In the rows, 128 means zero.
Each row of numbers belongs to one of the things below and depends on some of the facts about them. Some rows are named. Which thing is each other row?

How the things are related:
J101	zetrem	J814; J101	zetrem	J110; J103	zetrem	J338
J110	zetrem	J898; J114	zetrem	J561; J114	zetrem	J770
J116	zetrem	J271; J117	zetrem	J859; J117	zetrem	J792
J130	zetrem	J254; J130	zetrem	J623; J139	zetrem	J814
J139	zetrem	J19; J139	zetrem	J150; J149	zetrem	J717
J149	zetrem	J610; J174	zetrem	J793; J18	zetrem	J251
J18	zetrem	J793; J19	zetrem	J484; J205	zetrem	J130
J205	zetrem	J387; J233	zetrem	J717; J247	zetrem	J758
J247	zetrem	J307; J247	zetrem	J150; J251	zetrem	J600
J271	zetrem	J413; J271	zetrem	J515; J271	zetrem	J433
J272	zetrem	J294; J272	zetrem	J793; J276	zetrem	J149
J276	zetrem	J695; J276	zetrem	J67; J276	zetrem	J959
J294	zetrem	J387; J294	zetrem	J876; J299	zetrem	J976
J323	zetrem	J755; J323	zetrem	J683; J341	zetrem	J640
J347	zetrem	J114; J347	zetrem	J426; J352	zetrem	J859
J352	zetrem	J213; J359	zetrem	J322; J359	zetrem	J307
J36	zetrem	J83; J36	zetrem	J352; J363	zetrem	J851
J37	zetrem	J387; J382	zetrem	J99; J387	zetrem	J678
J393	zetrem	J792; J402	zetrem	J633; J402	zetrem	J382
J402	zetrem	J871; J402	zetrem	J769; J413	zetrem	J402
J428	zetrem	J717; J433	zetrem	J792; J433	zetrem	J840
J462	zetrem	J851; J462	zetrem	J980; J474	zetrem	J744
J479	zetrem	J426; J484	zetrem	J479; J501	zetrem	J794
J501	zetrem	J623; J505	zetrem	J717; J515	zetrem	J930
J515	zetrem	J462; J535	zetrem	J505; J544	zetrem	J681
J544	zetrem	J717; J544	zetrem	J119; J561	zetrem	J84
J593	zetrem	J67; J6	zetrem	J393; J6	zetrem	J352
J6	zetrem	J338; J600	zetrem	J775; J600	zetrem	J83
J610	zetrem	J678; J616	zetrem	J84; J616	zetrem	J462
J623	zetrem	J792; J623	zetrem	J678; J633	zetrem	J376
J633	zetrem	J898; J648	zetrem	J276; J648	zetrem	J959
J648	zetrem	J769; J67	zetrem	J610; J678	zetrem	J363
J682	zetrem	J765; J682	zetrem	J953; J683	zetrem	J593
J695	zetrem	J885; J700	zetrem	J130; J710	zetrem	J114
J717	zetrem	J382; J722	zetrem	J921; J722	zetrem	J603
J755	zetrem	J501; J755	zetrem	J19; J765	zetrem	J959
J775	zetrem	J593; J775	zetrem	J953; J775	zetrem	J83
J775	zetrem	J930; J775	zetrem	J119; J775	zetrem	J648
J792	zetrem	J717; J794	zetrem	J793; J814	zetrem	J299
J815	zetrem	J931; J823	zetrem	J876; J823	zetrem	J786
J825	zetrem	J786; J83	zetrem	J623; J83	zetrem	J505
J851	zetrem	J898; J859	zetrem	J899; J868	zetrem	J755
J885	zetrem	J84; J898	zetrem	J376; J899	zetrem	J959
J93	zetrem	J114; J93	zetrem	J37; J930	zetrem	J254
J930	zetrem	J681; J931	zetrem	J505; J935	zetrem	J786
J953	zetrem	J130; J953	zetrem	J610; J959	zetrem	J479
J96	zetrem	J859; J967	zetrem	J428; J967	zetrem	J722
J967	zetrem	J786; J976	zetrem	J254; J99	zetrem	J633
J996	zetrem	J959; J101	kuzodes	plabin; J103	kuzodes	plabin
J110	kuzodes	monis; J114	kuzodes	plabin; J116	kuzodes	grusto
J117	kuzodes	pleve; J119	kuzodes	plabin; J149	kuzodes	gruflogru
J150	kuzodes	pleve; J170	kuzodes	pleve; J174	kuzodes	monis
J18	kuzodes	plabin; J19	kuzodes	grusto; J205	kuzodes	monis
J233	kuzodes	pleve; J251	kuzodes	pleve; J254	kuzodes	plabin
J271	kuzodes	plabin; J272	kuzodes	grusto; J276	kuzodes	plabin
J294	kuzodes	truno; J299	kuzodes	plabin; J307	kuzodes	plabin
J322	kuzodes	plabin; J323	kuzodes	monis; J338	kuzodes	plabin
J341	kuzodes	truno; J347	kuzodes	monis; J352	kuzodes	monis
J359	kuzodes	grusto; J36	kuzodes	plabin; J37	kuzodes	pleve
J376	kuzodes	plabin; J382	kuzodes	truno; J387	kuzodes	truno
J393	kuzodes	plabin; J402	kuzodes	plabin; J413	kuzodes	monis
J426	kuzodes	truno; J428	kuzodes	plabin; J474	kuzodes	plabin
J479	kuzodes	grusto; J484	kuzodes	plabin; J492	kuzodes	grusto
J501	kuzodes	plabin; J505	kuzodes	plabin; J522	kuzodes	plabin
J544	kuzodes	plabin; J561	kuzodes	truno; J593	kuzodes	plabin
J6	kuzodes	truno; J600	kuzodes	plabin; J603	kuzodes	grusto
J616	kuzodes	truno; J623	kuzodes	plabin; J633	kuzodes	truno
J640	kuzodes	truno; J648	kuzodes	truno; J678	kuzodes	gruflogru
J681	kuzodes	plabin; J682	kuzodes	pleve; J683	kuzodes	plabin
J69	kuzodes	truno; J695	kuzodes	truno; J700	kuzodes	plabin
J710	kuzodes	grusto; J722	kuzodes	plabin; J744	kuzodes	plabin
J758	kuzodes	monis; J765	kuzodes	pleve; J769	kuzodes	gruflogru
J770	kuzodes	plabin; J775	kuzodes	plabin; J790	kuzodes	monis
J792	kuzodes	truno; J793	kuzodes	plabin; J794	kuzodes	plabin
J815	kuzodes	grusto; J823	kuzodes	plabin; J83	kuzodes	plabin
J84	kuzodes	truno; J840	kuzodes	grusto; J851	kuzodes	plabin
J859	kuzodes	monis; J876	kuzodes	grusto; J885	kuzodes	pleve
J898	kuzodes	plabin; J899	kuzodes	plabin; J921	kuzodes	truno
J93	kuzodes	plabin; J930	kuzodes	pleve; J935	kuzodes	pleve
J953	kuzodes	plabin; J96	kuzodes	monis; J976	kuzodes	pleve
J99	kuzodes	grusto; J996	kuzodes	gruflogru

Known rows:
[127 162 121 140 137 142 114  95 127 116 140 129 132 148 142 123 129 129
 132 114 110 107 120 135 127 150 136 130 139 172 121 152 133 124 133 111
 111 124 120 155 140 118] -> J93
[109 117 120 168 136 123 134 138 102 136 114 176 172 156 152 150 120 113
 135 123 103  47 101 169 126 136 132 167 135 195 123 133 128 136 119  85
  84 100 109 146 143 120] -> J276
[115 213 179  96 126 166  96 111 138 133 141 191 128 225 153 145 139 147
 185 104 175 107 142 194 148 161 103  65 166 106  82 137 143 110 105  61
 102 143 105 104 151  91] -> J898
[125 107 140 146 126 134 137 132  98 147 126 150 156 148 141 152 131 103
 122 112 118  91 114 141 118 136 135 160 129 180 112 142 121 134 128 115
 115 118 117 145 151 103] -> J479
[131 162 127 129 131 141 115  93 128 124 148 121 124 154 144 124 131 129
 124 114 110 108 122 131 121 156 143 133 134 181 119 152 124 123 134 117
 117 128 132 156 144 116] -> J114
[128 159 120 142 138 141 117  96 128 116 139 131 132 147 144 125 130 129
 131 112 111 105 118 132 126 150 138 132 138 175 121 152 131 123 130 110
 112 121 121 156 143 116] -> J683
[122 170 138 127 144 146 120 105 129 132 150 141 145 172 147 137 136 139
 139 121 126  94 122 157 122 149 118 119 141 159 106 138 136 119 125  91
 111 136 122 133 145 110] -> J402
[138 125 129 144 136 135 125 118 108 126 133 132 135 139 125 133 126 121
 117 117 136 137 124 130 125 127 122 129 139 145 116 149 129 124 132 123
 137 141 120 130 128 108] -> J247
[152  53 165 151 136 139 175 120  90 157  98 140 167 118 126 133 160  82
 158  74 147 194  94  96  81 130 112 131 118 145 110 130 130 144 135 123
 154 128  83 116 166  91] -> J682
[130 160  98 157 168 142 125  88 133 102 137 119 155 133 134 121 131 143
 135 127 109 102 104 135 122 140 119 124 138 158 119 146 152 122 131  98
 113 129 112 150 139 124] -> J393
[137 163 109 146 139 142 115  79 133 105 137 114 120 136 133 111 128 128
 130 110 104 123 118 119 128 151 145 128 135 171 127 162 134 123 140 120
 118 121 122 166 138 123] -> J501
[131 162 122 136 140 142 119  90 128 119 146 119 127 147 139 122 133 130
 125 114 108 109 119 128 120 152 140 135 133 178 121 153 130 124 136 114
 118 128 131 158 142 116] -> J36
[158  69 177 124 126 146 171 109  99 164 123 113 144 122 127 130 166  80
 140  68 145 208 106  82  70 141 123 130 111 156 110 137 119 137 143 138
 169 138 107 124 168  87] -> J885
[157 104 113 131 104 116 156 160 135 140 134 116  56 145  78 132  80 110
  67  95 167 150 134 110 134  89 113 129 135 128 122 156 110 133 151 141
 170 151 154 118  82  83] -> J561
[150  95 107 145 110 114 161 170 127 138 120 135  71 147  78 138  75 110
  78  97 170 137 126 123 138  81 107 133 139 120 123 149 115 136 147 126
 161 145 142 113  83  83] -> J695
[136  91 116 155 118 112 106 169  97 146 136 142 105 131 104 136  88 129
  65 164 161 172 157 123 151  78  86 116 160 110 123 144 103 124 149 150
 181 186 124  73  59  98] -> J69
[111 152 138 147 140 139  63 101  88 135 163 137 164 138 170 128 144 147
 111 181 101 135 154 140 137 153 116 122 158 171 125 141 111 112 138 137
 133 166 109 113 122 132] -> J770
[130  95 144 151 132 125 102 131  76 153 139 135 149 123 134 138 132 124
  98 149 140 186 146 126 125 110  99 117 151 131 125 136 107 125 138 142
 166 175 109  84 105 122] -> J790
[134  87 120 157 117 113 104 170  92 147 137 143 103 129 107 136  89 130
  64 165 160 171 159 125 153  82  85 115 165 113 125 142  98 125 153 154
 180 186 125  73  60  98] -> J640

Rows to name:
No name comes twice in this set of rows, the named rows included.
[137 137 134 138 134 142 125  99 117 124 135 120 130 136 128 128 137 117
 125 107 120 135 123 118 117 144 139 133 135 160 115 154 130 123 137 128
 130 129 117 153 147 108] => J272
[125 151  89 181 150 137 110  86 122  86 103 151 148 123 135 111 123 133
 159 120 109 119 107 135 146 136 129 116 153 149 135 152 153 130 133  99
  98 111  87 157 131 135] => J953
[136 145 134 142 133 145 119 117 120 112 111 164 126 160 118 133 123 123
 155  96 159 141 124 145 143 123 114  99 155 109 106 149 147 123 123  98
 122 129  99 123 131 104] => J363
[138 146 144 129 125 143 125 117 121 125 133 143 118 163 120 138 125 121
 135  97 153 138 129 135 129 130 121 110 143 130 106 150 134 123 127 110
 132 137 121 130 134  99] => J462
[125 162 105 149 185 146 137  94 135 116 162 107 173 136 141 131 138 154
 119 142 109  80 101 144 103 138 102 131 130 161 109 129 150 119 129  96
 121 145 123 134 140 118] => J544
[138  94 124 142 110 112 108 166  98 153 148 130  89 133 103 136  87 126
  56 154 159 177 164 116 146  87  95 122 158 122 127 147  93 122 155 162
 188 186 135  82  64  94] => J84
[149 129  98 166 137 136 124  93 122  91 108 123 116 110 109 111 115 119
 132  96 126 165 116 102 138 119 136 123 142 135 132 168 144 130 144 131
 135 123 110 157 123 121] => J130
[134  83 122 154 113 110 108 175  89 154 137 147 106 132 108 140  87 124
  61 165 159 164 158 128 152  81  87 124 160 121 125 141  95 125 150 155
 178 185 127  73  61  95] => J426
[120 121 140 147 135 128  79 122  78 141 151 147 161 138 162 134 140 141
 107 171 123 145 148 140 132 135 108 125 157 158 124 135 107 116 136 135
 144 170 112  94 109 125] => J769
[134 126  81 183 206 137 160 117 127 100 132 126 192 121 119 131 127 155
 133 133 126  85  78 145 103 106  76 123 135 128 109 118 172 126 125  77
 122 142 102 113 123 118] => J149
[130 156 158 123 135 154 128 112 126 136 138 144 141 171 133 144 138 123
 147 104 150 117 122 149 121 143 115 109 142 134  92 141 140 120 122  99
 124 137 112 129 155  93] => J99
[140 149 160 102 103 142 142 180 142 146 123 189  66 217  86 152  84 127
 131  86 233 140 146 172 158  90  75  65 166  53  83 135 133 120 121  77
 151 166 122  70  89  57] => J633
[150  99 100 149 120 116 153 166 130 129 120 133  75 138  77 134  75 115
  81 103 169 144 128 119 140  79 102 127 144 113 122 149 122 134 147 129
 164 152 137 109  77  87] => J6

The same things again, as new rows of numbers:
Known rows:
[112 133 150 124 123 161 128 199 153 116 116  53 127 127  72 135 113 147
 141 110 113 106  79 127 143 103 146 120 128 158 129] -> J110
[ 85 151 123 101 121 142 177 133 106 137 149 163 118 129 130 152  77  89
 132 148 141 121 172 163 122 145 147 155 131 117  95] -> J149
[158 122  97 127 138 144 117 167 161 116  98  92 171 137 112  92 148 165
 134 151 104  76  91 129 140  87 206 112 103 161 145] -> J814
[ 59 108 152 150 101 141 129 144 105 177 122 101 152 137  98 145 106  98
 148 152 123 109 108  85 148 176 103 126 135 140 147] -> J271
[ 75 142 146 137 115 123 147 177 126 178 174 102 106 149  77 128 128 128
 133 164 134 133 114  56 146 149 112 129 132 153 128] -> J116
[130 135 113 139 132 117 128 141  96 132 127 166 108 131 136 109 145 136
  94 202 133 111 122 124 118 203 155 130 119 120 132] -> J535
[163  98 171 125 144 151 127 161 152  97 100 123  81 134 103  87  99 169
  98 117 116 152 141 112 116 119 126 105 143 101  88] -> J174
[153 112 139  94 136 111 127 107 103 143  81 167 120  98 126 126 145 132
 118 134 123 136 149 156 179 148 124 146 151 147 146] -> J83
[150  99 130  84 139 115 113 117 140 125  94 139 143 100 107 132 175 117
 159  88  90 107 125 168 207  86 133 120 160 155 140] -> J254
[119 172 110 141 109 155 152 130  99 126 128 140 111 139 147 173  93  96
 136 158 169 103 174 112 122 155 169 218 166 112 154] -> J648
[132 170 139 117 117 124 144 156 117 174 142 147  92 150 104 124 141 139
  90 158 154 144 151 105 116 160 139 121 120 136 132] -> J815
[ 72 134 104 133 149 151 141 174 117 125 132  72 150 109  85 179 133 126
 151 145 111 104 109  82 152 144 136 152 122 152 162] -> J633
[160 132 103 143 182 138 141 124 132 102 143 100 149 122 114 154 141 159
 132 107 127 143 120  95 121 105 111 136  91 144 139] -> J640
[128 117 139 128 126 119 114 117 138 142 119 116 154 134 131 125 129 114
 131 101 127 138 116 144 118 126  99 118  92 139 140] -> J522
[112 158  81  98 118 134 159 131 101 168 134 132  88 123 127 165 125 137
 100 164 123 131 114 119 107 196 116 136 163 110 133] -> J233
[122 132 152 146 117 132 108 130 136 151 114 100 160 130 125 122 115 126
 114 124 150 134 107 129  95 128 103 113  86 113 146] -> J474
[ 95 132 175 197  69 153 128 136 152  89 158 113 119 173 169  98  58 112
 165  92 162 162 169 121  48 101 142 145 132  81 100] -> J347
[164  94 179 117 121 152  96 129 153 173  76 151 120 144 128 106 112 123
  86 139 141 137 144 123 126 142 126 114 127 108 107] -> J18
[ 65 131  83 131 127 107 137 143 105  90 159 126 140 112 103 152 178 123
 149 171  96  78  87 115 154 147 145 119 123 153 145] -> J871

Rows to name:
No name comes twice in this set of rows, the named rows included.
[159 124 129 149 177  44 137  73  89 129 130 138 146 104 141 116 128 158
 123 108 111 156  99 146 171 140  69 120 118 163 126] => J338
[111  71 122 127  99 127 123 108 194 117 157 122  86 141 147 130 109 126
 164  80  94 174 143 120 109  94  96 112 151  73  80] => J37
[180  73 141  83 174 124  97 100 158  98  90 165 136  89 119 105 175 132
 115  81  79 149 141 156 177  64  96  79 135 138 101] => J793
[110 164 119 144 126 153 139 106 112  94 133 131 123 144 157 174 107  88
 167 122 149 135 168 125  96 123 148 207 156 107 144] => J695
[144  83 139 131 173 151 124 114 165  73 148 141 107 120 122 153 151 127
 153  78  94 153 181  84 147  84 118 130 147 114 108] => J387
[157 139  99 121 130 114 139 110 144 139 136  98 120 128 144 137 116 166
 131 118 116 140 103 128 107 122 108 116 126 105 116] => J170
[118 167 132 137 107 142 164 114 106 154 142 142 133 158 190 123  46  92
 143 140 174 118 171 171  90 127 176 160 121 125 105] => J996
[124 145  76 132 115  94 132  81 100  64 151 175 146 102 206 127 136 113
 163 139 134 105 134 184 135 125 189 156 150 136 147] => J959
[125 140 157 131 140 121 135 142 122  96 134 107 121 124 117 118 100 156
 121 116 141 132 120 132  95 127 119 109 113 119 115] => J790
[ 95 118 127 205 118 151 132 106 161  96 192  99 134 142 155 162 110  86
 209  93 135 161 167  65  83  83 112 174 129  91 121] => J561
[128 163 139 120 128 115 129 144 148 142 171 113 111 142 106 112 135 147
 115 126 141 144 126  90 118 108 120 102 104 132 113] => J492
[110 117 174 118 135 154 103 112 135 149 108 144 131 128 113 139 127 119
  74 116 166 152 164 121  57 161  77  57  70  96 115] => J823
[180 184 148 130 124 134 139 166 174 196 117  80 159 177 121  82  86 171
  92 149 178 138 114 105  90  99 153 102  73 151 141] => J359

The same things again, as new rows of numbers:
Named rows:
[ 81 150 155 119 133 142  91 142 147 123 105 136 165 152 117  47 139 100
 159 100 101 113  94 116 116 148 156  99 130] -> J758
[127 140 145 118 155 130 130 169 117 125 105 153 165 177 148  83 147  76
 172  89 142 129  96 124 129 141 151  93 133] -> J114
[ 85 145 168 117 146 154  96 157 136 120 112 136 153 181 129  35 181  69
 166  73 112 106 112 125 112 120 174 112 126] -> J205
[103 131 173 115 151 145 112 137 160 110 137 109 165 139 136  54 157  79
 156 103 138 110  87 156 117 127 164  84 145] -> J272
[135 165 143 142 159 115 156 194  93 129  86 164 150 170 156  56 133  63
 185 106 139 138 106 122 133 155 161  84 137] -> J561
[113 163 153 141 145 119 130 175 111 131  94 163 167 159 133  48 123  78
 173 113 120 125  92 111 139 159 153  81 142] -> J84
[ 72 137 168 137 158 167 105 136 140 119 115 120 175 196 127  39 188  41
 173  59 118  61 112 145 117 129 158 102 161] -> J130
[ 85 134 175 136 145 129  95 135 149 127 108 157 177 162 129  54 139  98
 159 102 113 108  99 135 124 158 154  96 129] -> J170
[ 94 148 158 129 150 142 101 145 143 124 112 134 170 164 140  59 149  76
 152  98 122 108  91 136 124 141 159 102 139] -> J247
[ 96 151 161 127 149 141 102 150 142 125 114 138 168 164 139  60 152  77
 150  97 123 110  90 135 124 141 161 101 138] -> J825
[ 94 130 154 118 140 134  87 159 116 111 107 155 143 185 159 111 155  77
 143 113 104  62  89 143 117 106 155 123 119] -> J276
[ 94 174 144 139 169 154  77 141 114 136 130 143 175 105 145 102 117  65
 128  75 134  93 143 145 139 163 188 153 133] -> J717
[104 136 161 114 154 140  96 149 138 121 120 146 175 167 131  78 151  80
 159  90 127 110  90 125 127 129 151  97 135] -> J823
[ 92 166 162 143 165 129  92 156 133 109 108 139 171 137 148  69 141  56
 150  99 118 109 112 142 128 131 159 105 138] -> J382
[112 138 157 110 162 138 105 150 134 117 119 140 167 166 142  81 152  71
 166  81 135 122  97 138 124 126 150  98 139] -> J271
[114 132 185 112 169 135  96 136 152 123 138 146 149 150 154  54 141  86
 159  90 145 141  98 166 126 134 183 113 128] -> J117
[ 93 138 167 129 134 140 107 147 148 125 122 135 182 142 115  56 153  93
 149 117 113  93  89 122 128 151 155  87 136] -> J603
[ 96 160 134 124 179 164  82 126 107 123 139 132 173 110 136 121 107  54
 155  52 141  79 147 149 133 159 173 146 149] -> J505
[ 90 134 151 116 177 162 107 124 133 103 124 107 168 173 136  80 151  42
 186  50 139  85 110 157 109 131 152  96 171] -> J83

Name these rows:
No name comes twice in this set of rows, the named rows included.
[109 143 211 122 152 147  82 178 133 135 133 170 159 180 128   7 200  48
 152  79 123 117  96 124 148  86 179 128 117] => J387
[ 83 146 166 142 143 150  93 164 120 136 109 156 167 187 137  59 188  59
 142  82 110  70 120 124 132 127 172 131 124] => J67
[ 92 132 176 134 158 129 100 140 146 122 111 151 166 167 146  55 149  87
 159  95 122 114 106 146 122 149 162  99 131] => J935
[100 127 159 104 141 125  82 147 133 101 114 145 123 182 173 124 138  87
 140 132 108  71  66 164 108  91 158 121 120] => J899
[101 130 167 106 165 157  99 132 147 109 130 120 164 171 136  67 157  57
 181  68 141 108  92 152 118 115 153  95 155] => J501
[ 81 137 159 126 144 148  94 134 138 117 111 140 191 173 109  68 148  78
 171  81 110  80  92 115 128 143 133  90 151] => J254
[ 95 139 192 128 145 158  79 169 125 150 129 167 169 189 130  28 212  58
 137  70 118  94 110 121 146 106 185 143 114] => J610
[ 89 131 172 137 156 134 100 142 142 117 108 149 161 178 153  66 157  78
 161  94 115  90 113 155 116 143 162 106 130] => J682
[ 91 151 150 118 152 144 106 153 138 111 104 125 150 163 142  57 153  77
 167  82 117 114 107 132 104 136 168 104 136] => J323
[107 133 159 123 141 133 119 156 137 113 121 128 150 156 155  77 155  87
 147 128 122  89  87 152 115 130 169  97 126] => J479
[ 86 134 146 128 162 152 110 141 125 107 107 125 172 187 139  85 160  52
 178  71 119  73 108 142 112 132 143  91 156] => J775
[116 137 156 114 157 137 108 159 125 123 116 148 164 175 144  82 154  75
 167  83 134 120  95 128 127 130 151  99 136] => J93
[101 139 157 119 162 139  97 151 138 108 113 136 174 166 142  88 158  70
 156  81 126 115 102 134 124 128 146  94 138] => J101

